Each row is followed by its class.
[  89 -108  -60  -21   45 -132   18  106  151   43   46   47   16  -17
   45 -283   57  -29  110   92   72  -11 -227   -3   84   90 -339   55
 -192 -200  149  125   28  236  -78  -64  -81  -10]	<88>
[ -25  -77 -154  139  217   88 -108  174  169   89 -144  -20  -18  -86
  -96  -18   12 -139 -182 -130  -89 -229 -201 -265 -310 -152  230  105
   41   12  -71   28  -90  -50   -5 -129    1 -123]	<30>
[ 378  -43  107 -263 -102  -64 -136  136   23  241   24  238   26   77
 -149   15   39  -22   15  -12   -1  -94 -499 -101 -109   51 -201  356
 -460   67   18  251  176  284   -1 -347  194  -92]	<135>
[-466  191   73  205  536  218   52  212  136  120 -132 -237    3 -193
  -48  -28  109  108 -179 -485 -232 -122  249  -59  -58 -130  321 -101
  271  -77  -94  -61 -219 -114  121   68   24    5]	<47>
[ -79  -88   67  -43   94 -196  163   79   -4   36   41  -77   -7 -121
    8 -106   23  147  237   74   66   -8  -80   22  161  -63 -223   62
  -96   23  108  309   59    3   36   93  112  143]	<135>
[  27  191  -11 -126  107  136 -103  186   50  176 -137  -89   -1   10
 -122  172  114  -37 -134 -316 -193 -127  -36 -136 -166  -34  251  153
  -39   16  -93  -28  -56  -22  105 -154  237  -40]	<167>
[-833  123  454  553  383  418  493   91 -181    6  154  -60  -62 -138
  191 -622 -257   48 -246 -359 -358  362  481  155    2 -102  170 -425
  291 -215    8  174 -320   66  -34 -175 -474    0]	<135>
[ 398 -246 -337 -132  -61 -399 -192  118  147    9 -159  -38   66  -64
 -150  230   96  -90  169  313  230 -311 -471 -304 -133 -157  -31  360
 -160  143  -16  142  119 -123    9   40  296   30]	<84>
[-300 -175 -180  564  143  260   91  142  -70 -126 -152  108    1  -38
  107 -211 -318 -225 -336    7  -89 -122  -82 -289 -480 -236  446  -50
  321  -23 -174 -158 -260 -202 -233 -204 -488 -173]	<30>
[-197 -130 -145  383 -244   57  207  -41 -270 -256   -3  111 -112   -3
  115 -111 -409 -118   -6  327   54   66  -25  -87 -195 -264  322  -49
  255   33   59   21  -89 -150 -223 -100 -460 -117]	<30>
[ -20  236  211 -247  -19 -176  134  -14 -113   87   90 -155  -42  -83
  -32   57   51  150  252  -89  -66  115   94  192  284   47  -68   60
 -128   -1  175  315  100   65  246   -8  289   63]	<84>
[-526   81  365   15  766  -42  398  122  254  176  101 -230   14 -228
   45 -601  263  315  200 -412 -143   73  326  196  451  253 -530 -212
  -75 -338  261  311  -65  169  226  265  204  241]	<142>
[-253  219  212 -250  707 -145  104  156  440  280  -24 -421   -6 -199
  -56 -229  490  340  200 -492 -168  -99  283  149  457  286 -325  -68
  -58 -354  152  173  -60  136  393  324  477  209]	<88>
[ 356 -340 -386  -31  169 -293 -241  157  354   80 -148  -25   53   34
  -75 -140  201 -112  -12  214  182 -307 -360 -279 -118   -3 -189  270
 -173 -141   74  -47    4   64  -53   63  130   46]	<167>
[ -72   56    9  -61  251   41  -29  162  109  150 -121   33   64  -97
  -95  -64  104   -6  -31 -281  -81 -135 -149 -149  -92  -16  -28  151
  -93    4  -19  114  -41   54   82 -156  133  -41]	<55>
[-301  199   12   83   19   92  332    7 -177 -132    2 -197 -108 -117
   55  101 -137  193  126 -123  -92   89  289   57  108  -97  329 -155
  251   21  120  148  -79 -153  143  165  -15   13]	<88>
[  88 -131 -302  300  -54  172 -217  155  -46  -97 -165  170   39   11
  -77  167 -202 -281 -320   79  -38 -182 -279 -384 -529 -266  452  128
  122  127 -165 -196 -118 -101 -216 -259 -272 -197]	<47>
[ 400  137  -52 -350  -80 -210 -230   58  144  135  -26   56  -40   66
 -134   80  158    3   81  -64    6 -117 -280  -17    7  149 -137  258
 -276 -140   91   44  135  195  129  -82  305  -43]	<90>
[ 115   88 -191  -91   39 -226  -85   47   86   45 -151 -197  -19 -142
 -132  310   73   38   39 -110   31 -242 -126 -210  -61  -33  253  205
   33   46    5  107   15 -181  157   98  340   81]	<90>
[ 165  120  202 -136 -406  -26  164 -130 -370  -86  166  152 -124   51
   11   30 -268   41  173  113  -54  160 -152  116   71   17  -14  118
 -173  103  260  334  168  157    3 -228   25   10]	<30>
[ 399  -68  -63 -173 -249 -114 -169  -25   -8    9   84  191  -69  131
  -47  -67  -47  -41   90  202   37    0 -370   13  -15  150 -154  195
 -302  -83  183  122  124  264  -93 -170    0  -95]	<30>
[-119  144 -248  108   43  -18   37   28 -112  -65 -166 -236  -61  -51
  -22  332 -165  -13  -54  -23 -103  -98  151 -176 -243 -138  634  103
  271   73  -38  -52 -153 -238   65   96   33   19]	<142>
[-647  327  490   96  387  227  485  -19  -71   51  238 -236 -106 -111
  184 -538   46  358  148 -471 -320  280  512  378  472  235 -236 -382
  101 -334  240  277  -99  209  171  181  -54  141]	<167>
[ 673 -139 -421  -99 -470 -188 -402    6  -39  -39 -135  273   13  225
 -116  225 -194 -325 -144  401  210 -195 -569 -313 -467  -31  114  397
 -260  -23   37 -103   88   91 -204 -340  -53 -212]	<135>
[-146   35  224    9  300  -11  157  133   94  156   87   89  -16  -91
   31 -261   73  116  -56 -257 -112    0 -204   14  131   37 -205   44
 -160  -65  109  244    8  268   29 -230   18   29]	<90>
[  72  -28  -56  169 -272   95   69  -32 -199 -163   88  257  -49  134
   92 -263 -287  -94    8  233   40   70 -253  -71 -111   39  -61   27
 -118 -108  183   68   18  256 -274 -281 -403 -163]	<55>
[-463  391  467   13  225  366  288  100 -232  116  153  -83 -131  -78
  102 -150    1  235  -69 -495 -368  237  343  261  197   73  184 -248
   47  -43   63  234 -103  202  100 -161 -100   25]	<135>
[  91  441  -95  -99 -235  209  -52  -43 -306  -93  -32   34  -77  172
   17  223 -183  -98 -134 -165 -180  118  111   12 -177   94  449   18
  101  -88   88 -126  -74   82   13 -260 -119 -229]	<55>
[-224  522  384  -51 -199  514  295  -78 -465  -31  184  130 -143   61
   90   26 -317   68  -99 -392 -424  349  275  234  -10  143  436 -196
   -5   25  134  160  -44  231  127 -375 -212 -196]	<88>
[  10  123 -328  182  -15  185 -294  106   -6   19 -245  -70   -6   11
  -44  410  -78 -210 -402 -121 -209 -204  -16 -316 -543 -123  828   84
  285   72 -291 -227 -198 -213  -64 -168 -167 -201]	<135>
[  -2 -158 -107  -51  427 -290  -26  197  407  165  -54 -113   74 -113
  -63 -297  261   31  156  -70   84 -171 -243  -95   98   72 -530  165
 -162 -259   93  141   19  140   87   79  191   93]	<90>
[ -16  300    6 -157  286  144 -152  171   99  201 -142 -141  -14  -93
 -118  230  188   71 -121 -474 -242 -182  -20 -137  -81   94  372  129
  -32   51  -87   51  -74   29  169  -91  257  -96]	<55>
[ -38   80 -106   29  249  130 -131  185  108  128 -177  -72  -21  -86
  -70  165  114   15 -200 -258 -128 -182  -79 -185 -220  -48  324   98
   44   32 -119  -12 -111  -16   45 -116   47  -67]	<135>
[ 400 -420 -572  225 -483 -295 -263  111   16 -169 -227  302   42   73
  -95  130 -381 -413  -97  636  336 -186 -591 -386 -553 -442  204  408
  -26  149  -19  -71   32 -134 -239 -265 -229 -206]	<47>
[ 437  208   25 -411 -303 -256 -136  -33 -109   67  -23   23 -113  -23
 -209  370   42   79  252   28   36 -128 -209   14  149   30   74  320
 -294  179  194  250  227   74  190  -28  428   72]	<47>
[ 114  137 -528  -43  237  -80 -347  120  279   53 -293 -268   20  -32
 -107  324  204  -90 -185 -150  -28 -307    8 -267 -232   47  438  165
  183 -153 -102 -204 -130 -155  112  190  145 -128]	<55>
[-223  -45  432   30  -19 -145  370   29 -239  -24  325  117  -24 -122
  128 -502  -69  262  309   97  129  258 -105  290  466    0 -583 -127
 -272  -74  284  475  117  310  -23  -60 -105  172]	<84>
[ 249 -346 -390  172 -251 -317  -85   58  -22 -136 -123  151    8   18
  -43   59 -277 -284   21  512  234 -176 -391 -325 -370 -332  149  277
  -56  117   16   65   32 -144 -128 -140 -103  -91]	<142>
[-404  204   -5  260  549  269   80  196  154  110 -142 -298  -28 -152
   10   16   76   52 -244 -492 -309 -146  256 -165 -183  -37  436 -131
  324  -59 -153  -88 -274 -155  107   23  -29  -66]	<30>
[-120   30 -127  184 -169  -24   98   -9 -181 -128  -33  -41  -72  -53
   23  132 -253  -32  -27  145  -12   33    9 -104 -154 -207  368    4
  150   95   16   53  -74 -160  -60   19  -91  -16]	<142>
[-275 -210 -237  347  631  -56   13  285  362   73 -243  -98   60 -158
  -81 -172  135  -99 -258 -184  -34 -331  -29 -355 -300 -221  163   43
  271 -107 -232 -113 -210 -258   15   42  -11  -16]	<90>
[-144   30  361   19 -340  114  378  -33 -478 -166  298  218 -104   71
  161 -289 -267  121  260  180    6  321   21  257  261  -10 -184 -121
 -128   50  277  316  141  224 -180 -180 -289   49]	<167>
[-186  -49 -271  191  551   87 -145  281  300  141 -310 -256   87 -179
 -103  113  208  -44 -296 -334 -169 -360  -21 -403 -328 -113  419  106
  238  -38 -234 -139 -220 -257  130  111  175   10]	<167>
[ 449   74 -116 -347   21  -19 -321  125  139  192 -174   80   32  -38
 -231  376  206  -55  -52 -233  -91 -295 -418 -257 -213   86  143  369
 -270  140  -49   69  117   30  115 -182  407  -81]	<30>
[  -7  159    3 -207  410  -27 -117  177  214  256 -146 -103   45  -86
 -150  155  270   45  -41 -354 -182 -181  -64 -148  -29   68   95  190
 -117  -17  -25   79  -34   41  254  -67  364   11]	<142>
[ 151 -181 -233  141  -41 -109  -95   92   89   -7  -25   71    0   55
   27 -156  -84 -165  -59  214   90  -43 -246 -159 -186  -60   -2  126
 -109 -119   71  -14  -51  123 -176 -134 -173  -97]	<142>
[-310  133  588   91   34  287  333   -1 -362   24  302  313  -71  -57
   92 -543 -272  135   58 -203 -218  287 -106  263  175   53 -298 -137
 -244  -48  210  292   27  407  -73 -360 -254  -29]	<47>
[ 373   61 -113  -53 -379  163 -163   62 -239  -17  -47  275  -30  116
  -87  184 -202 -184 -135   47  -62  -94 -403 -240 -385 -109  338  232
 -196  147   18    2   59   88 -117 -440  -70 -219]	<167>
[  68 -178 -280  447 -156  128  -40  111 -156 -121  -83  255   71   29
   33  -91 -341 -351 -326  239   39 -132 -418 -398 -553 -324  335   89
   69   34 -139 -125 -127  -73 -328 -352 -467 -258]	<84>
[ -59   62  -16   37  102   -5   63   55   -5  -39   37   60  -22  -17
   81 -227  -14   92   10  -62    1   19 -104  -21   71  119 -110  -38
  -46 -124  151  114  -41  213  -24  -34 -112  -20]	<55>
[-143  335  156   91  -85  293   83    9 -310  -19   51  154 -130   34
  -11   16 -270  -91 -169 -206 -299   97   73    4 -178  -71  447  -48
   57   27   -5   11  -77  106   26 -328 -216 -220]	<47>
[-126 -429 -217  340  128 -240  118  147   60  -56  -51  -33   44 -119
   11 -258  -81  -70    1  296  222  -95 -150 -227 -129 -272 -105   42
  122  -18   -2  141  -86 -156 -132  123 -156   91]	<135>
[-647  128  536  185  478  269  404  122  -31  132  174  -20   -5 -178
   71 -498    3  208  -21 -516 -317  229  274  244  284   73 -236 -277
    4 -111   96  255 -126  198   78  -90  -92   89]	<47>
[-317  539  197 -149  170  204  124  -28  -98   64   52 -251 -111  -56
   80  -10   59  212   39 -516 -326  144  400  249  235  310  200 -194
   91 -185  170   98 -100  178  208   50   51  -22]	<55>
[ -62  464  267 -166 -176  234  203 -105 -316  -18  188   -1 -150  113
   29    5 -167   75   46 -286 -297  335  241  259  122  230  181 -128
  -34 -145  180  128  -26  221  112 -164  -33 -106]	<30>
[ 399 -114 -488   -5 -238 -208 -330  119   18  -80 -129  137   40  154
  -53  121 -109 -266 -103  303  182 -161 -400 -287 -369 -151  225  283
  -55  -76  -32 -122  -30   39 -153 -196 -139 -211]	<55>
[ 640  236  -54 -283 -899  -32  -73 -165 -586 -140  121  299 -105  263
  -73  452 -465 -199  106  387   29  134 -456  -66 -242  -79  352  323
 -321  303  162  207  225  162  -72 -529   21 -236]	<84>
[ 284 -107 -361  -33 -142 -232 -214   63   16   13 -184  -36   13  -44
 -135  289  -30 -138  -41  214  151 -209 -253 -259 -263 -157  274  266
  -14   64  -52   20   22 -185   55    5  122  -48]	<135>
[ -10  322  521 -472  173  -86  294   12 -127  193  329  -26  -20   25
   45 -336  175  329  334 -293 -135  321   55  429  574  380 -631  -31
 -423 -229  461  461  182  567  243 -133  287  112]	<84>
[ 679  176 -159 -502 -660 -210 -245  -91 -282  -26  -22  170  -64  148
 -139  563 -140  -88  177  217   80  -41 -423  -45 -111   31  233  423
 -304  215  142  156  232  100   71 -280  296  -79]	<88>
[-143  145 -142 -126  658  -78 -101  165  391  143 -199 -428   31 -190
 -136   18  413  190   59 -442  -83 -278  140 -156  112  151  -86   71
   69 -221   72   86 -103  -15  306  347  449  175]	<55>
[  45   92   87  -29  153  149   14  104  -27   69  -16  104  -33    2
  -84   -3    2  -30  -73 -178 -177  -66 -172 -125 -136  -18   88  106
  -84   20  -41   64  -19   72   19 -212   43  -81]	<30>
[-181  -47  -21  271  166  206  126  169  -69  -31  -53   72    1  -24
   74 -168 -139 -103 -221 -117 -116  -46  -62 -186 -257 -158  186  -18
   95   11  -36  -15 -130   -3 -128 -245 -226  -92]	<167>
[-106   21   22  129  178   33   25  122   45  107   15   79    9  -83
  -24 -145  -12  -49 -147 -183 -107  -74 -208 -138 -120  -84   50   49
  -32  -44  -72   91  -72   58  -37 -163  -60  -42]	<90>
[ 566   93   21 -412 -525 -263 -226  -83 -184  -12   30  197  -52   89
 -169  395  -80  -45  200  211   94  -62 -360   12    2    6   27  358
 -323  232  169  219  300  140   57 -205  295   16]	<47>
[-252   57  207  -82  242 -153  283   34   42  101   79 -173  -48 -181
  -26 -226  114  251  278 -192  -43   68  147  171  382   77 -231  -34
  -53  -98  177  365    3    5  228  224  228  220]	<30>
[-532 -222 -101  484  369  -17  292  112   64 -112 -120 -215  -34 -208
   97 -292 -134  103   -5   56   36  -91  232 -128  -70 -181  131 -157
  363  -91  -11   82 -205 -262   20  293 -221  107]	<135>
[-161  123 -274  167 -174   -7  -21   33 -228 -153 -144  -85  -97  -12
  -69  345 -315 -137 -142   89 -100   24  129 -113 -283 -306  669   67
  325   69  -36  -91 -148 -247   68  -50  -98 -130]	<47>
[ -11   39   59   13  196   79  -59  142    6  156  -25   38   34  -16
  -59  -19    1  -15 -132 -174  -93  -72 -188 -137 -168    8   69  130
 -113  -30  -58  104  -54  120   18 -225   11  -63]	<135>
[-434   39   -1  161  373  -35  233  136   45   -5 -113 -331  -62 -228
    9  -12   93  188   56 -230  -71  -46  332   -9  120 -112  232 -100
  259  -19   14  125 -160 -247  132  266  156  177]	<142>
[ 172 -413 -108 -119  437 -293 -159  250  440  364 -131    9  185  -97
 -236 -295  420  -32   68  -20   93 -326 -474 -315   48    9 -461  365
 -328 -137  -33  100   25   60  105   74  377  142]	<167>
[-421  -90  231  352   54   57  458  -11 -239 -168  135   18  -30 -132
  133 -456 -201   86   75   56   -5  188  180   61  172 -151 -112 -215
  147  -89  199  244  -62  -65  -83   50 -236  185]	<167>
[-351  171 -299  264  533   94   43  112  181  -22 -171 -349  -39 -112
   12    7   95   41 -254 -345 -186 -125  344 -162 -169   33  452 -175
  459 -295  -95 -190 -312 -209  165  261  -63  -65]	<30>
[ 278  -98  300 -412   75 -426   80   63  108  200  147   75   48 -127
 -103 -149  250  187  328  -38  160  -30 -370   92  404  170 -689  281
 -484   56  249  527  309  267  155  -40  521  300]	<90>
[  73  -56 -244  124  -92 -175 -115   41  -81  -80 -130    0    3  -45
 -116  210 -159 -112    4  205   73 -132 -183 -224 -203 -232  269  212
  125   67  -21  -22  -37 -168   32  -14   -2  -32]	<47>
[ 420  -79 -198   43 -465   -8 -139    0 -155 -142  -14  288  -86  203
   15   14 -295 -234  -32  333  118  -90 -423 -166 -331  -54   97  228
 -238    8  165   29  104  221 -267 -365 -227 -168]	<142>
[-402   50  184  257  292  262  222   98  -36   80   -7  -49  -33  -91
    1 -237  -46   16 -135 -251 -262   59  195  -59  -93  -61  135 -148
  156  -20    8  149 -161    1   32 -122 -143   14]	<135>
[ 481  320  257 -356 -661  120  -77  -65 -455   37  221  478   -6  178
  -56  272 -225 -131   19   47 -149  231 -478   67  -85   62   56  212
 -473  269   66  310  264  350  -73 -630   -3 -227]	<84>
